W = [ 50 -17  52  38 -85  26  13 -45 -23 -52 -87   3]
W[0] = 50
W[1] = -17
W[-3] = -52
W[-7] = 26

a = [[77, 435, 446, 664, 350, 247, 688, 475, 684, 168, 262, 428, 494, 238, 655, 539], [802, 524, 267, 498, 410, 645, 481, 244, 285, 444, 596, 564, 865, 635, 502, 227]]
a[0][0] -> 77
a[0][8] -> 684
a[0][15] -> 539
a[1][5] -> 645
a[1][10] -> 596
a[0][1] -> 435
a[1] -> [802, 524, 267, 498, 410, 645, 481, 244, 285, 444, 596, 564, 865, 635, 502, 227]
a[0][11] -> 428
a[0][14] -> 655
a[0][7] -> 475
a[0] -> [77, 435, 446, 664, 350, 247, 688, 475, 684, 168, 262, 428, 494, 238, 655, 539]
a[1][14] -> 502
a[:, 10] -> [262, 596]
a[0][4] -> 350

arr = [-15 -42   6  19 -38   1  16  20  14 -13  47  36   8  24  22 -15]
arr[-16]: -15
arr[-13]: 19
arr[-10]: 16
arr[-15]: -42
arr[14]: 22
arr[5]: 1

A =
array([[7941, 4543, 3496, 7396, 2662, 6316],
       [7064, 4944, 7938, 3329, 2511, 5875],
       [5673, 2172, 3612, 5704, 6847, 7268]])
A[0][0]	7941
A[1][1]	4944
A[1][4]	2511
A[2][1]	2172
A[2][4]	6847
A[:, 4]	[2662, 2511, 6847]
A[0][2]	3496
A[1][3]	3329
A[2]	[5673, 2172, 3612, 5704, 6847, 7268]
A[0]	[7941, 4543, 3496, 7396, 2662, 6316]
A[2][2]	3612

x =
[[ 33  25   6  -2]
 [  6  49 -46  62]
 [ 57  15  37  -9]
 [-35 -44  21 -47]
 [ 27  45 -21  52]
 [-26 -20  -8   6]
 [-39 -53  29 -54]
 [-71 -21 -45   9]
 [ 34  34   1   7]
 [ 56  16  37  -9]
 [-49 -45   7 -40]
 [ 40  46  -8  40]
 [ 27  54 -25  60]
 [-65 -21 -46  12]]
x[0, 0] = 33
x[1, 1] = 49
x[7, 3] = 9
x[5, 3] = 6
x[13, 2] = -46
x[2] = [57, 15, 37, -9]
x[:, 3] = [-2, 62, -9, -47, 52, 6, -54, 9, 7, -9, -40, 40, 60, 12]
x[5, 2] = -8
x[:, 1] = [25, 49, 15, -44, 45, -20, -53, -21, 34, 16, -45, 46, 54, -21]
x[:, 2] = [6, -46, 37, 21, -21, -8, 29, -45, 1, 37, 7, -8, -25, -46]
x[11, 3] = 40
x[8] = [34, 34, 1, 7]
x[7, 0] = -71
x[8, 1] = 34
x[8, 0] = 34
x[0, 1] = 25
x[10, 0] = -49
x[11, 2] = -8
x[13, 3] = 12
x[12, 1] = 54
x[3] = [-35, -44, 21, -47]
x[2, 0] = 57
x[6, 0] = -39
x[:, 0] = [33, 6, 57, -35, 27, -26, -39, -71, 34, 56, -49, 40, 27, -65]

grid = 49,-26,61,82,-26,-39
grid[0] => 49
grid[3] => 82
grid[1] => -26

B =
array([[  9,  47, -11, -65,   7,  51, -48,  66, -15],
       [ 83,  39,  65,  -1,  21,  18,   5,  -8, -77],
       [-71, -34, -54,   5, -28, -21,  -8,   6,  68],
       [  0, -20,  -4,  -3,  59,  16,  39, -10,   7],
       [  9,  47, -11, -66,   7,  51, -48,  66, -15],
       [-76, -31, -58,   4, -27, -19,  -8,   6,  70],
       [  1,  25,   7,   6, -72, -21, -47,  10, -10],
       [-88, -29, -65,  -1, -25, -14, -11,  10,  79],
       [  9,  48, -11, -64,   7,  51, -48,  66, -15],
       [-30,   2, -45, -53,  29,  49, -22,  54,  30],
       [-10, -58,  19,  80, -11, -68,  61, -80,  17],
       [-26,   6, -42, -60,  28,  54, -24,  59,  25],
       [ 71,  38,  57,  -5,  27,  22,   5,  -6, -68],
       [  2,  25,   7,   6, -73, -21, -47,  10, -10],
       [ 83,  36,  68,  17,   1,  -4,   7, -24, -78],
       [ 31,  -1,  43,  58, -47, -60,  27, -56, -31]])
B[0,-9]	9
B[2,-8]	-34
B[-11,0]	-76
B[6,0]	1
B[-8,1]	48
B[-1,3]	58
B[13,-5]	-73
B[-12,-9]	9
B[1,-5]	21
B[1]	[83, 39, 65, -1, 21, 18, 5, -8, -77]
B[:, 3]	[-65, -1, 5, -3, -66, 4, 6, -1, -64, -53, 80, -60, -5, 6, 17, 58]
B[-6,-2]	-80
B[4,-7]	-11
B[-9,-5]	-25
B[-11]	[-76, -31, -58, 4, -27, -19, -8, 6, 70]
B[:, 4]	[7, 21, -28, 59, 7, -27, -72, -25, 7, 29, -11, 28, 27, -73, 1, -47]
B[9,-4]	49
B[9,3]	-53
B[3,3]	-3
B[15]	[31, -1, 43, 58, -47, -60, 27, -56, -31]
B[-2,1]	36
B[14,6]	7
B[:, -2]	[66, -8, 6, -10, 66, 6, 10, 10, 66, 54, -80, 59, -6, 10, -24, -56]
B[10]	[-10, -58, 19, 80, -11, -68, 61, -80, 17]
B[-3,-7]	7
B[-4]	[71, 38, 57, -5, 27, 22, 5, -6, -68]
B[-7,-1]	30
B[:, 1]	[47, 39, -34, -20, 47, -31, 25, -29, 48, 2, -58, 6, 38, 25, 36, -1]
B[-9]	[-88, -29, -65, -1, -25, -14, -11, 10, 79]
B[:, -3]	[-48, 5, -8, 39, -48, -8, -47, -11, -48, -22, 61, -24, 5, -47, 7, 27]
B[0,-6]	-65
B[3,2]	-4
B[5,5]	-19
B[:, -9]	[9, 83, -71, 0, 9, -76, 1, -88, 9, -30, -10, -26, 71, 2, 83, 31]

m =
-71,-57,-18,-35,23,38,-65,63,63,-59,-25,-29,38,-63,61
-26,24,28,-34,-20,-6,9,-7,53,20,29,-38,-6,14,-10
0,-14,63,1,65,-40,-11,29,19,-17,68,7,-39,3,10
-41,-5,-19,-28,-23,39,-17,14,50,-7,-23,-31,38,-21,20
-1,31,48,-17,-1,-26,22,-13,33,27,52,-20,-25,29,-21
8,-17,29,15,51,-7,-12,26,5,-17,31,20,-7,-6,17
41,18,-7,37,5,25,22,-12,-22,20,-6,35,25,16,-7
28,5,35,25,40,-13,11,6,-8,5,38,27,-13,15,-3
-48,1,15,-43,-14,7,-14,14,66,-3,13,-45,7,-10,11
59,26,-41,56,-16,57,32,-26,-43,31,-42,51,56,17,-10
26,-10,-47,42,4,64,-3,8,-24,-4,-51,41,63,-16,20
-62,-35,-4,-38,10,25,-45,44,64,-38,-9,-35,25,-43,42
37,0,56,31,66,-33,10,12,-14,0,62,36,-33,19,-3
20,-20,35,27,66,-13,-10,29,-8,-19,38,33,-13,-4,17
70,47,-13,53,-17,31,52,-41,-43,51,-11,47,30,40,-30
-24,2,-6,-18,-14,26,-7,8,38,1,-9,-20,26,-9,11
m[0, 0] -> -71
m[11, -14] -> -35
m[6, 1] -> 18
m[-5, 7] -> 44
m[-16] -> [-71, -57, -18, -35, 23, 38, -65, 63, 63, -59, -25, -29, 38, -63, 61]
m[:, -1] -> [61, -10, 10, 20, -21, 17, -7, -3, 11, -10, 20, 42, -3, 17, -30, 11]
m[:, -10] -> [38, -6, -40, 39, -26, -7, 25, -13, 7, 57, 64, 25, -33, -13, 31, 26]
m[-9, 10] -> 38
m[:, 9] -> [-59, 20, -17, -7, 27, -17, 20, 5, -3, 31, -4, -38, 0, -19, 51, 1]
m[9, -2] -> 17
m[-10, 7] -> -12
m[-5] -> [-62, -35, -4, -38, 10, 25, -45, 44, 64, -38, -9, -35, 25, -43, 42]
m[4, -1] -> -21
m[6] -> [41, 18, -7, 37, 5, 25, 22, -12, -22, 20, -6, 35, 25, 16, -7]
m[7] -> [28, 5, 35, 25, 40, -13, 11, 6, -8, 5, 38, 27, -13, 15, -3]
m[-3] -> [20, -20, 35, 27, 66, -13, -10, 29, -8, -19, 38, 33, -13, -4, 17]
m[:, -11] -> [23, -20, 65, -23, -1, 51, 5, 40, -14, -16, 4, 10, 66, 66, -17, -14]
m[6, -15] -> 41
m[-4, -1] -> -3
m[9, -13] -> -41
m[-16, -12] -> -35
m[-11] -> [8, -17, 29, 15, 51, -7, -12, 26, 5, -17, 31, 20, -7, -6, 17]
m[4, 10] -> 52
m[8, 8] -> 66
m[15, -9] -> -7
m[8, -4] -> -45
m[10, 14] -> 20
m[:, -5] -> [-25, 29, 68, -23, 52, 31, -6, 38, 13, -42, -51, -9, 62, 38, -11, -9]
m[-3, -1] -> 17
m[-6, -4] -> 41
m[:, 3] -> [-35, -34, 1, -28, -17, 15, 37, 25, -43, 56, 42, -38, 31, 27, 53, -18]
m[-9, 3] -> 25
m[8, 6] -> -14
m[10, -2] -> -16
m[-13, -3] -> 38
